Below is a small trained network, with its code and all its weights. Each question gives an input and a class and asks what happens when units are switched off, that is, made to give their printed mean instead of their output.

import numpy as np


def w(rows, s, z=0):
    codes = np.array(rows[::2]) - 128.0
    scale = np.full(codes.shape[1], s)
    scale[-1] = z or s
    return codes * scale


def f(y):
    return y / 2 * (1 + np.tanh(0.7978845608 * (y + 0.044715 * y**3)))


def log_softmax(a):
    a = a - a.max(-1, keepdims=True)
    return a - np.log(np.exp(a).sum(-1, keepdims=True))


def net(x, mask):
    res = np.array(x, float).reshape(1, 8) / 4 @ E
    y = f(res @ A[0][:, :-1].T + A[0][:, -1])
    res = res + np.where(mask, y, B[0][:, -1]) @ B[0][:, :-1]
    return log_softmax(res[-1] @ U[:, :-1].T + U[:, -1])


A, B = {}, {}
E = w([
[205,174,129,111,240,172,92,138,245,170],'x0',
[109,196,62,209,121,253,22,127,22,176],'x1',
[147,9,84,113,37,85,48,53,121,228],'x2',
[157,169,40,138,103,93,150,45,126,173],'x3',
[143,133,114,49,75,117,91,149,128,211],'x4',
[209,90,219,51,129,184,102,67,114,88],'x5',
[198,191,136,74,113,116,153,75,133,119],'x6',
[98,82,31,117,163,122,202,150,131,141],'x7',
],0.0043)
A[0] = w([
[231,204,158,18,162,185,110,131,141,138,231],'N0',
[127,130,131,128,129,128,129,127,127,132,103],'N1',
[92,207,114,168,93,149,61,187,98,210,231],'N2',
[165,107,161,155,153,130,122,152,183,122,241],'N3',
[158,110,193,134,199,133,101,178,247,125,241],'N4',
[65,93,54,47,125,74,193,193,163,155,251],'N5',
[125,165,139,169,102,143,92,151,104,162,185],'N6',
[119,160,79,159,102,106,135,88,95,102,214],'N7',
[73,143,59,195,197,208,134,184,78,120,189],'N8',
[163,27,66,111,90,164,38,102,100,239,189],'N9',
[98,118,102,122,153,101,168,160,179,139,207],'N10',
[70,48,198,78,103,139,97,187,95,115,117],'N11',
[159,122,185,79,131,136,163,141,92,49,159],'N12',
[154,135,149,112,162,152,103,141,160,114,109],'N13',
],0.012,0.0018)
B[0] = w([
[192,110,144,98,107,116,146,109,135,238,228],'N0',
[127,119,126,130,128,127,127,125,123,126,126],'N1',
[128,169,11,111,131,128,56,122,104,77,217],'N2',
[134,143,114,84,170,130,142,129,113,127,169],'N3',
[150,132,98,25,199,118,180,112,124,121,221],'N4',
[76,130,77,87,65,54,172,136,143,146,209],'N5',
[150,145,71,131,138,135,76,128,133,126,170],'N6',
[164,132,126,134,162,154,103,134,141,175,166],'N7',
[109,126,141,171,251,144,128,125,134,48,227],'N8',
[182,120,203,106,60,125,163,122,138,231,254],'N9',
[122,124,85,84,122,100,131,109,114,135,170],'N10',
[118,118,226,187,79,179,112,139,125,86,183],'N11',
[144,131,140,81,78,183,59,149,106,85,194],'N12',
[134,117,133,119,149,112,153,116,145,153,158],'N13',
],0.017,0.0099)
U = w([
[158,100,187,144,170,175,161,110,139,145,97],'0',
[122,119,158,129,82,165,96,157,92,96,149],'1',
[84,143,73,106,172,91,152,130,138,70,121],'2',
[171,127,111,88,83,83,151,93,143,254,193],'3',
[108,155,109,219,154,169,68,137,106,83,106],'4',
[84,87,173,192,82,97,171,141,154,163,8],'5',
],0.0079,0.0016)

Each question gives the input, the list of numbers given to net, and the class t.
The units are the neurons (one row each of A and B). Each row of codes is followed by its name. A weight is (code - 128) times the scale printed after its matrix; where a second scale follows, it is the last column's (A, B and U).
mask holds one flag per neuron, in row order. A switched-off neuron (its flag False) gives its mean, the last column of its row in B, instead of its output. The means were averaged over made-up inputs and are rounded, as every weight is.
A unit's drop is (log p(t) with every unit on - log p(t) with that unit switched off) / (log p(t) with every unit on - log p(t) with every unit switched off).
The circuit of an input: a set's keep is (log p(t) with only the set's units on - log p(t) with every unit switched off) / (log p(t) with every unit on - log p(t) with every unit switched off). Starting from the 12 units with the biggest drops (on a tie, the unit counted first), units are removed one at a time, each time the one whose removal leaves the highest keep (on an exact tie, the one counted first), for as long as the keep stays at least 0.8.
units of the circuit, in order: the units of the circuit, biggest drop first
unit that matters most: the unit with the biggest drop
k most important neurons: the k neurons with the biggest drops, biggest first
drop of u: that unit's drop, to one decimal
input [7,5,1,2,-5,4,-4,8], class 0: units of the circuit, in order => N8, N2
input [-5,-6,-8,3,5,-2,-2,-5], class 1: units of the circuit, in order => N0, N12
input [-5,-3,0,-4,7,-8,3,-4], class 2: units of the circuit, in order => N9
input [-4,1,-1,-6,-3,1,-3,-8], class 4: units of the circuit, in order => N9, N5
input [6,-3,3,3,-3,-7,-3,5], class 2: 2 most important neurons => N0, N9
input [1,1,-7,-4,0,2,-4,-3], class 0: 2 most important neurons => N5, N2
input [-6,-4,-1,7,1,4,-8,3], class 5: units of the circuit, in order => N0, N4, N2
input [2,-3,1,-2,-8,6,-7,-6], class 0: 4 most important neurons => N2, N4, N5, N11
input [5,3,-3,-2,4,3,-4,4], class 0: 4 most important neurons => N8, N5, N0, N9
input [-5,-3,-4,-5,-5,-3,-2,-5], class 1: 2 most important neurons => N12, N2
input [7,3,-8,5,0,2,-4,8], class 2: 2 most important neurons => N8, N9
input [-6,-1,-7,-6,8,-1,-4,5], class 1: 3 most important neurons => N11, N4, N12
input [4,-6,2,-8,3,8,-4,-5], class 0: 3 most important neurons => N11, N5, N9
input [-8,3,1,-3,8,-7,2,-8], class 4: unit that matters most => N2
input [-8,-6,-3,4,8,5,-1,-2], class 1: 2 most important neurons => N12, N9
input [-6,-3,-5,-7,4,6,-8,6], class 1: 2 most important neurons => N11, N12
input [-8,-5,-8,7,-2,-1,-5,0], class 2: drop of N0 => 0.9
input [-3,-4,1,-6,4,-2,2,-3], class 1: drop of N7 => 0.0
input [-7,-1,8,0,-6,5,-7,1], class 5: drop of N0 => 0.1
input [2,1,-3,7,-2,-5,-7,0], class 2: unit that matters most => N11
